Table B holds the same points as the rows below and some others, measured another way and shuffled. Each row below is followed by which row of B it is.
B:
0: [-279  225   19 -291  159   55 -214  499  -70  254  -81 -439 -227 -163
   35 -361  -99  122    5  160]
1: [ -36  289 -132 -143   56  296 -176  148   27  232  102 -241   23  -21
 -207  -93   87  546 -188  158]
2: [-224  324 -210 -274  -43  282  210  159 -227  333    3 -341   49   70
  -61  142  119  154  -24  428]
3: [ 345   30 -474   98 -285 -110  154   70  -30 -191  507   95 -271  -24
  168  276  236 -225  -12    3]
4: [-308  189 -205 -417  -33  311 -300  569 -184  451 -109 -565 -210 -194
   47 -304  -36  226  -87  377]
5: [ 356  -73 -163  103  -57 -456 -300  570   84 -362  536 -167 -749 -371
  364 -334  -76 -341   54 -408]
6: [-423   10  -12 -226  108  -44  237  223   -4  -33 -255  -18  -68   65
  205  -54  -11 -597  343  240]
7: [ -33  359  250  107  250 -480 -204  -51  159 -445   36  431 -210   28
 -242 -147   -9  -11 -144  -79]
8: [ 299  -57 -364   31 -199 -161 -130  351   22 -188  438  -89 -463 -204
  251  -59   87 -241   11 -121]
9: [-374   61  -91 -208  157 -113  349  327    5  113 -113 -176 -123   71
  284  -32   -3 -613  423  163]
10: [ 125  483  423  223  459 -599  389  -57  130 -442  374   48 -186  103
  -94   17  -39  -63  160 -399]
11: [ 347   83 -261   99 -134 -378    6  320  -27 -279  555  -76 -528 -174
  238    8   64 -297   21 -202]
12: [  37   71   89  -48  158   60   99  228   79 -119  185 -356 -154 -104
  119 -183  -35   29  184 -165]
13: [-113  295   31 -198   62   94   39  255 -183   72   86 -410 -173 -108
  -16  -97  -10  168  -30  166]
14: [  51  344 -249   76  269 -648   64  468  181  174  415  -23 -406   82
  135  -87   27 -281  141 -228]
15: [ -29  282  147  -11  348 -450  195  417   69  -55  281 -324 -344  -53
  170 -209 -111 -229  262 -284]
16: [-346 -181  179 -198  137  119  124  200   73 -262 -267 -125  -92  -82
  257 -231  -88 -519  399   64]
17: [-187  297 -102 -334 -104  295 -287  318 -256  210  -58 -363 -173 -181
 -121 -169    8  374 -272  418]
18: [ 113 -194 -159    4 -127  837 -244 -402  337 -213  -69  246  411   36
 -296   19  220  601 -144  103]
19: [   6  276  115  -66  206 -230  -72  433  -20  -49  234 -389 -385 -184
   92 -289 -110   32   53 -147]
20: [-122  453   78   57  364 -658  273  181   84  -63  172  132 -237  177
   -6   16   12 -331  171 -105]
21: [ 467 -289 -112  186 -210  -34 -103   54  149 -726  457  107 -401 -288
  262  -76   62 -264   88 -367]
22: [ -23  372  -17   60   87  108  476 -439   45 -135  105  266  333  322
 -286  433  247  162   15  195]
23: [  15 -210  108  127    8  513   54 -663  409 -631 -189  629  452  170
 -265  152  204  129   69   26]
24: [-173 -165   25  -26  -33  399  110 -446  247 -454 -288  509  330  160
 -135  140  167 -147  118  229]
25: [ -57 -301  211   74  -50  694  324 -807  307 -774 -280  561  575  185
 -190  282  232  -15  210  118]
26: [ -34  115  397  101   93  111  -17 -524  153 -761 -173  526  168   49
 -332   39   65  119  -90   55]
27: [  22  273   90  -56  218  -61  252  267  -26   13  285 -453 -160  -57
   73  -90  -30   93  159 -137]
28: [ 327  523  181  149  340 -136  319   55   58  -36  608 -453  -86   23
 -155   32   39  575   -4 -394]
29: [ 550  -39 -359  197 -355  269  129 -277   36 -438  556  161  -47  -45
  -26  375  299  199 -151  -52]
30: [-186  301  157  -82  339 -409 -303  403  143  -34  -12   -9 -333  -77
  -44 -413 -134  -30    6  -85]
31: [-104  433  140   26  250 -349  272  -13    5 -169  106  118  -76  151
 -119   98   40 -107   63   31]
32: [ -99  281    2  -60   44  270  351 -296    2  -80    2   81  282  209
 -224  283  175  211    9  251]
33: [-277  159 -202 -378  -28  196 -334  585 -148  379 -105 -460 -273 -202
   62 -336  -50  128  -89  325]
34: [-213  191  344  -57  280 -322 -191  189  107 -369 -125  120 -282 -100
  -26 -342 -138 -193   59  -59]
35: [ 449 -130  -85  142 -235   33   59  -31   -3 -630  485  -11 -322 -245
  178   77  109 -126   19 -228]
36: [-345  102 -204 -443    3  133 -456  848 -185  456 -109 -655 -451 -314
  213 -517 -159   18  -16  274]
37: [-224  361 -153 -235   51  153  337  176 -187  325   60 -354   46  104
  -27  154  105   74   73  331]
38: [ 348   -3 -257   61 -217 -271 -114  328  -61 -327  491  -82 -556 -255
  248  -52   66 -279  -33 -147]
39: [-286  316   24 -237  160 -154   38  443 -150  179  -24 -358 -275  -76
   87 -193  -80 -131   91  184]
40: [-121  153  140  -51  124   93  106  -61   46 -230  -36   16   26   21
  -79  -26   40   15   77   72]
41: [-111  264 -432 -219  -60  171 -291  348  -12  454   76 -179 -110  -12
 -110  -91  115  316 -210  320]
42: [-118  262  255  -73  274 -286 -403  369   90 -174   -2  -95 -386 -205
  -68 -475 -173  121  -92 -120]
43: [ 312  204 -359   76 -129 -659  -42  516 -129 -162  597  -79 -736 -192
  306   -3   45 -466  -17 -141]
44: [ 419 -296  -92  120 -195  149   -4   74  120 -596  427  -94 -313 -275
  273  -65   63 -162  137 -322]
45: [ 118  101   36  100   18  629  111 -655  280 -309   15  348  544  220
 -456  265  265  651 -144  102]
46: [-176   21  240 -100  103  293  458 -211   -6 -339 -116  -98  202   78
   33  107   49 -154  295  102]
47: [-175  541 -250 -161   99 -185 -185  294  -69  401   92  -37 -158   83
 -223  -28   89  263 -250  308]
48: [-232  288  356  -51  454 -665  146  484   40 -204   68 -220 -472  -88
  220 -355 -221 -502  333 -259]
49: [ 194  211  456  156  393 -339  139  131  165 -517  364 -228 -301 -155
   62 -267 -144   42  189 -535]
50: [ 290  327 -658   49 -305 -199  133  106 -164  129  541  133 -253   93
  -22  417  317  -42 -221  243]
51: [ 101   92 -123   58  259 -102  230  252  271   68  333 -205 -101   53
  145  -70   50  -81  303 -295]
52: [-137  221   48  -70  232  -87  345  179   19    1  113 -253  -62   65
  102   -5    5 -156  265  -36]
53: [ 531  366  211  431  377 -160   38 -341  464 -429  604  224   78  121
 -408   24  118  739 -136 -614]
54: [-329  118 -131 -392    9  277 -371  625 -125  380 -165 -563 -265 -241
  100 -425  -95  144  -26  300]
55: [  82  472  230  214  294 -728 -289  -22  210 -470  191  540 -328   36
 -296 -139  -10   33 -237 -183]
56: [ 550  533  179  435  331 -247   65 -376  361 -392  664  263   54  157
 -476  135  158  796 -258 -523]
57: [  -3 -468  427  110  291  434  254 -274  517 -735 -124   67  247  -27
  163 -225  -46 -207  554 -454]
58: [-164  155 -202 -110  293 -259  235  508  159  332  176 -319 -209   75
  260 -143  -16 -340  388 -125]
59: [ 301  779  -34  252  479 -919   -2  412  167  158  739 -113 -467   88
 -168 -106   -1  314 -133 -473]
60: [-212   23  -69 -120   30  -61 -680  221  214 -161 -254  363 -243 -133
 -131 -392  -24  -19 -202  173]
61: [  99 -125  177  107  141  452  355 -375  304 -448   75   46  314   90
  -52   99  118  146  260 -196]
62: [  72  194  -32  -27  192  247  524   62   66  121  321 -470  121   88
   72  127   95  185  273 -131]
63: [ -92   -4 -228 -189  -81  780  -22 -138  113  169 -101 -136  355   75
 -192   67  195  507  -50  287]
64: [ 240  544  172  189  391 -358  103   77  174  -65  499 -144 -159   66
 -216  -56    9  455  -63 -374]
65: [ 424 -317 -213   86 -304  415  -77  -83  113 -527  364  -19 -142 -234
  154   25  152   46   10 -171]
66: [  67  191   47   51  394 -260  178  427  245   85  371 -406 -238  -18
  171 -245  -72  -20  309 -419]
67: [-306  270 -574 -389  -59  189 -217  631 -127  783  -12 -443 -170  -14
   47 -125   89  119  -78  467]
68: [ -26  226  341   77  352 -206  435  -44  113 -364  162  -89  -38   77
   31  -10  -38 -148  308 -251]
69: [ 530 -206 -194  184 -334  309  -18 -244   84 -636  460  128 -114 -165
   44  165  207  114  -86 -155]
70: [-292   74  100 -225  126  208  525  166 -125    8  -75 -458   31   23
  218   29   -9 -297  403  146]
71: [ 558 -226 -316  237 -302  -28 -296    8  210 -602  517  288 -370 -223
  120   -5  162  -83 -117 -285]

[ -91  -13   79   13  -14 -139  117 -195 -162 -118 -122   27 -150  105
   52 -125 -176    5  -71  147  -61 -232   30   22 -308   23] -> 6
[  33  -70   61 -204  -65  -91  -30   87   -6  -66  -35  -50  -22 -145
    6   10 -131 -234   50   -7  138   19  -76  -16  -17  -37] -> 47
[  49 -103   54 -105   11  -39   -2   19   65  -68  -38  -78  -12 -171
 -118   73 -103 -113  126   29  126  133  -39  -23  153  116] -> 1
[   9   73  -92  260  -16  -62   37 -336  -66 -110  -12  133 -153   53
 -117  -41  -11  207 -122  207  -42  -63  160   43 -103  219] -> 57
[ -14   36  -87   22  -98  -19  -78 -126  -23 -132   36   42 -129 -208
  -98    8  -17  -64 -134  120  129    5   38   -3   12   88] -> 30
[ 325  -40   43 -112  -17 -184  -44  169  124  100    7   68  179  137
   61   56  -44 -139  220 -144   55  175    2   41   -8  -11] -> 28
[ 183  -32   37   40   44 -144   51  -36   44   29  -37   62   50  167
  -14   10  -63   37  142    1  -25   68   63   36  -38  104] -> 51
[  86 -106  187 -186   32 -177   94   52  -29  -21 -162  -46   32  124
   66  -40 -230 -143  181  -33   -6  -50  -53   21 -206  -18] -> 37
[ -20 -134  144  169  -22  -80   27 -102  185  114   18  129   65  -79
  -24 -111  119    2  194  228 -223 -224  -97   45  -43  102] -> 19
[ 286   49  -90 -114 -181 -155 -190  226  114   98  165  163  146  -35
  117   36   99 -264   14 -125  136  111  -28   33    5 -135] -> 56
[ 217  -22   13   66   32 -124   14  -57   90   20  -38   70   63  122
  -70   45  -49   54  158    3   -3  130   77   45    3  157] -> 66
[ -10    0   12  -36  -59 -110   14  -72  -77  -83  -24   36  -93  -15
   33  -55  -94  -83  -65   80   36  -95   11    6 -138   -7] -> 40
[ 150  -15   15   -7  -20 -167   21   28   19   49   20   86   49  132
   82  -31  -16  -56   62  -12  -11   -7   15   28  -77  -15] -> 14
[ 109   -6  116 -235 -126 -244  -14  119  -90    8  -68   69   29  146
  239 -106 -175 -278   18  -66    7 -177  -67   47 -399 -222] -> 22
[ -19 -111  -39  138  149 -112  199  -15    5   71  108    6  -10  119
   42  -38  110  109   45  103  -86   -3   18  -45  256   50] -> 8
[  -2 -178  156 -132  127  -55  128  -10   37  -93 -149 -173  -28  -96
 -149   65 -211  -55  227   35   81  122  -45  -42  153  171] -> 67
[  -1  -61   71  -53    9 -105   66  -66  -44  -79  -87  -24  -66    0
  -17  -25 -141  -57   43   73   27  -39   -3    2  -81   53] -> 39
[ -20  100 -160  -32 -249  -91 -161   25  -61  -49  189  169  -96 -199
  132  -78  109 -227 -283   85  125 -154  -26    6 -105 -174] -> 55
[  73   35   35 -124 -134 -193  -33   34  -91  -25  -17  104  -21   90
  180 -100 -105 -195  -66   -6   20 -169  -23   38 -329 -157] -> 31
[ -50  -57  -37   10    6   12    8  -89   18 -128   19  -55 -114 -242
 -163   57  -32  -29  -23  118  132   94    7  -40  209  156] -> 18
[  46  -13   11 -134 -110 -102  -74   33  -10  -62   -1   27  -39 -124
   19   -5  -95 -196  -19   20  116  -21  -39    9  -89  -38] -> 45
[  30  -80  -34  109  105 -170  173   46   -8  111  133   59   31  199
  141  -69  119   65   31   59 -104  -55    5  -29  150  -36] -> 11
[ 107   56   23  -86 -144 -211  -43   18  -81   -4  -14  146   -7  135
  185 -105  -92 -173  -67   -8    0 -169   -1   52 -367 -144] -> 20
[   6 -107   93  -95   56  -49   54  -49   21 -109 -109 -108  -52 -123
 -143   52 -168  -61  129   55   96   93  -25  -18   90  152] -> 63
[ -97   63  -98   66 -129  -41  -53 -173  -98 -145   55   87 -187 -165
  -26  -63   -6  -44 -230  174   78 -131   40   -2  -94   27] -> 34
[  42   58  -32   80  -82 -127    0 -155  -73  -55   -9  132  -84   80
   40  -75  -48    9 -101  105  -17 -128   75   45 -226   26] -> 48
[ 279   60 -114  -39 -156 -127 -185  140  123   67  153  159  113  -60
   38   61  100 -182   10  -82  135  151   17   38   53  -47] -> 53
[  22  -88   69  -70   36 -101   74   -6   -3  -46  -58  -42  -32  -17
  -20   -1 -117  -68   90   45   40   12  -24  -10   18   54] -> 13
[ -29  -81  -76  248  161  -99  211  -91    6   76  140   56  -27  148
   20  -47  165  205   17  150 -128  -22   58  -39  273  107] -> 44
[ -67  -57 -134  272  118  -96  192  -90  -17   78  204   84  -55  119
   60  -72  226  190  -75  176 -125  -70   55  -46  276   53] -> 21
